Here is a tiny trained network, its code and every weight. The questions are about switching its units off for an input and a class, where a switched-off unit gives its printed mean instead of its output.

import numpy as np


def w(rows, s, z=0):
    codes = np.array(rows[::2]) - 128.0
    scale = np.full(codes.shape[1], s)
    scale[-1] = z or s
    return codes * scale


def f(y):
    return np.maximum(y, 0)


def log_softmax(a):
    a = a - a.max(-1, keepdims=True)
    return a - np.log(np.exp(a).sum(-1, keepdims=True))


def net(x, mask):
    res = np.array(x, float).reshape(1, 4) / 4 @ E
    y = f(res @ A[0][:, :-1].T + A[0][:, -1])
    res = res + np.where(mask, y, B[0][:, -1]) @ B[0][:, :-1]
    return log_softmax(res[-1] @ U[:, :-1].T + U[:, -1])


A, B = {}, {}
E = w([
[204,102,223,139],'x0',
[120,247,157,156],'x1',
[104,142,160,3],'x2',
[238,152,52,95],'x3',
],0.0057)
A[0] = w([
[194,157,81,111,57],'neuron 0',
[154,145,118,110,89],'neuron 1',
[134,152,135,127,255],'neuron 2',
[51,165,30,109,104],'neuron 3',
[111,54,95,114,125],'neuron 4',
[86,103,156,146,82],'neuron 5',
[190,122,179,129,94],'neuron 6',
[127,123,120,186,100],'neuron 7',
[139,129,100,203,93],'neuron 8',
[98,147,86,130,81],'neuron 9',
[96,147,174,38,60],'neuron 10',
[162,121,181,128,75],'neuron 11',
[167,123,189,128,72],'neuron 12',
[145,119,104,189,76],'neuron 13',
[130,175,147,135,82],'neuron 14',
[130,123,111,194,82],'neuron 15',
[160,110,187,131,78],'neuron 16',
[112,127,139,135,108],'neuron 17',
[128,152,137,135,101],'neuron 18',
[85,135,96,133,97],'neuron 19',
[15,107,212,162,61],'neuron 20',
[65,114,183,137,70],'neuron 21',
[124,254,156,156,70],'neuron 22',
[136,128,121,197,92],'neuron 23',
[111,151,135,42,77],'neuron 24',
[130,156,162,24,105],'neuron 25',
[130,28,115,114,71],'neuron 26',
[137,134,127,85,100],'neuron 27',
[84,132,62,116,61],'neuron 28',
[125,114,128,128,114],'neuron 29',
[220,154,67,100,94],'neuron 30',
[172,123,195,134,115],'neuron 31',
[131,58,116,103,89],'neuron 32',
[123,224,151,124,102],'neuron 33',
[143,127,112,190,92],'neuron 34',
[210,163,76,93,66],'neuron 35',
[127,70,109,118,70],'neuron 36',
[137,129,124,149,129],'neuron 37',
],0.014,0.0063)
B[0] = w([
[96,170,84,141,183],'neuron 0',
[117,141,111,135,146],'neuron 1',
[50,61,254,124,254],'neuron 2',
[182,171,184,164,214],'neuron 3',
[126,125,142,66,192],'neuron 4',
[106,157,99,137,157],'neuron 5',
[166,165,154,147,179],'neuron 6',
[145,102,104,144,167],'neuron 7',
[151,89,105,155,185],'neuron 8',
[165,156,129,138,149],'neuron 9',
[167,88,77,172,188],'neuron 10',
[172,163,125,136,155],'neuron 11',
[179,167,129,139,161],'neuron 12',
[151,103,89,145,168],'neuron 13',
[148,141,97,93,151],'neuron 14',
[155,102,95,147,168],'neuron 15',
[173,168,128,136,160],'neuron 16',
[122,135,117,131,138],'neuron 17',
[138,131,111,111,139],'neuron 18',
[148,153,141,142,154],'neuron 19',
[48,176,87,156,225],'neuron 20',
[90,163,106,151,177],'neuron 21',
[160,138,76,21,214],'neuron 22',
[149,94,100,143,175],'neuron 23',
[158,85,94,155,184],'neuron 24',
[150,68,103,160,210],'neuron 25',
[151,138,94,52,185],'neuron 26',
[126,121,101,142,153],'neuron 27',
[191,170,122,147,159],'neuron 28',
[131,131,123,120,133],'neuron 29',
[63,164,101,151,229],'neuron 30',
[163,159,162,151,186],'neuron 31',
[139,124,107,72,172],'neuron 32',
[141,133,105,53,197],'neuron 33',
[149,97,103,145,173],'neuron 34',
[76,170,95,150,206],'neuron 35',
[148,137,101,84,155],'neuron 36',
[129,110,132,133,151],'neuron 37',
],0.051,0.0065)
U = w([
[37,199,100,158,85],'0',
[165,53,89,175,106],'1',
[141,157,129,2,109],'2',
[203,229,205,161,148],'3',
[54,90,238,112,252],'4',
],0.0093,0.0028)

Each question gives the input, the list of numbers given to net, and the class t.
The units are the neurons (one row each of A and B). Each row of codes is followed by its name. A weight is (code - 128) times the scale printed after its matrix; where a second scale follows, it is the last column's (A, B and U).
mask holds one flag per neuron, in row order. A switched-off neuron (its flag False) gives its mean, the last column of its row in B, instead of its output. The means were averaged over made-up inputs and are rounded, as every weight is.
A unit's drop is (log p(t) with every unit on - log p(t) with that unit switched off) / (log p(t) with every unit on - log p(t) with every unit switched off).
The circuit of an input: a set's keep is (log p(t) with only the set's units on - log p(t) with every unit switched off) / (log p(t) with every unit on - log p(t) with every unit switched off). Starting from the 12 units with the biggest drops (on a tie, the unit counted first), units are removed one at a time, each time the one whose removal leaves the highest keep (on an exact tie, the one counted first), for as long as the keep stays at least 0.8.
units of the circuit, in order: the units of the circuit, biggest drop first
top k neurons: the k neurons with the biggest drops, biggest first
drop of u: that unit's drop, to one decimal
input [-7,4,7,-6], class 1: units of the circuit, in order	[neuron 10]
input [0,2,8,7], class 1: top 2 neurons	[neuron 25; neuron 24]
input [8,0,7,-7], class 3: top 2 neurons	[neuron 31; neuron 12]
input [-4,8,-6,-5], class 2: top 2 neurons	[neuron 22; neuron 33]
input [8,7,7,5], class 3: top 3 neurons	[neuron 6; neuron 31; neuron 12]
input [4,0,4,-2], class 1: top 3 neurons	[neuron 3; neuron 25; neuron 10]
input [8,-5,-5,-7], class 3: top 4 neurons	[neuron 31; neuron 16; neuron 30; neuron 12]
input [2,6,5,2], class 2: top 3 neurons	[neuron 22; neuron 33; neuron 8]
input [-2,-8,-7,3], class 2: top 2 neurons	[neuron 26; neuron 4]
input [7,-2,4,-6], class 3: top 4 neurons	[neuron 31; neuron 30; neuron 16; neuron 12]
input [6,-5,5,2], class 3: top 2 neurons	[neuron 22; neuron 6]
input [4,0,4,5], class 0: top 3 neurons	[neuron 30; neuron 35; neuron 3]
input [8,-6,6,1], class 3: drop of neuron 6	0.4
input [6,2,-3,7], class 0: drop of neuron 8	0.0
input [1,6,-2,3], class 2: units of the circuit, in order	[neuron 22]
input [4,8,-8,7], class 1: drop of neuron 15	1.1
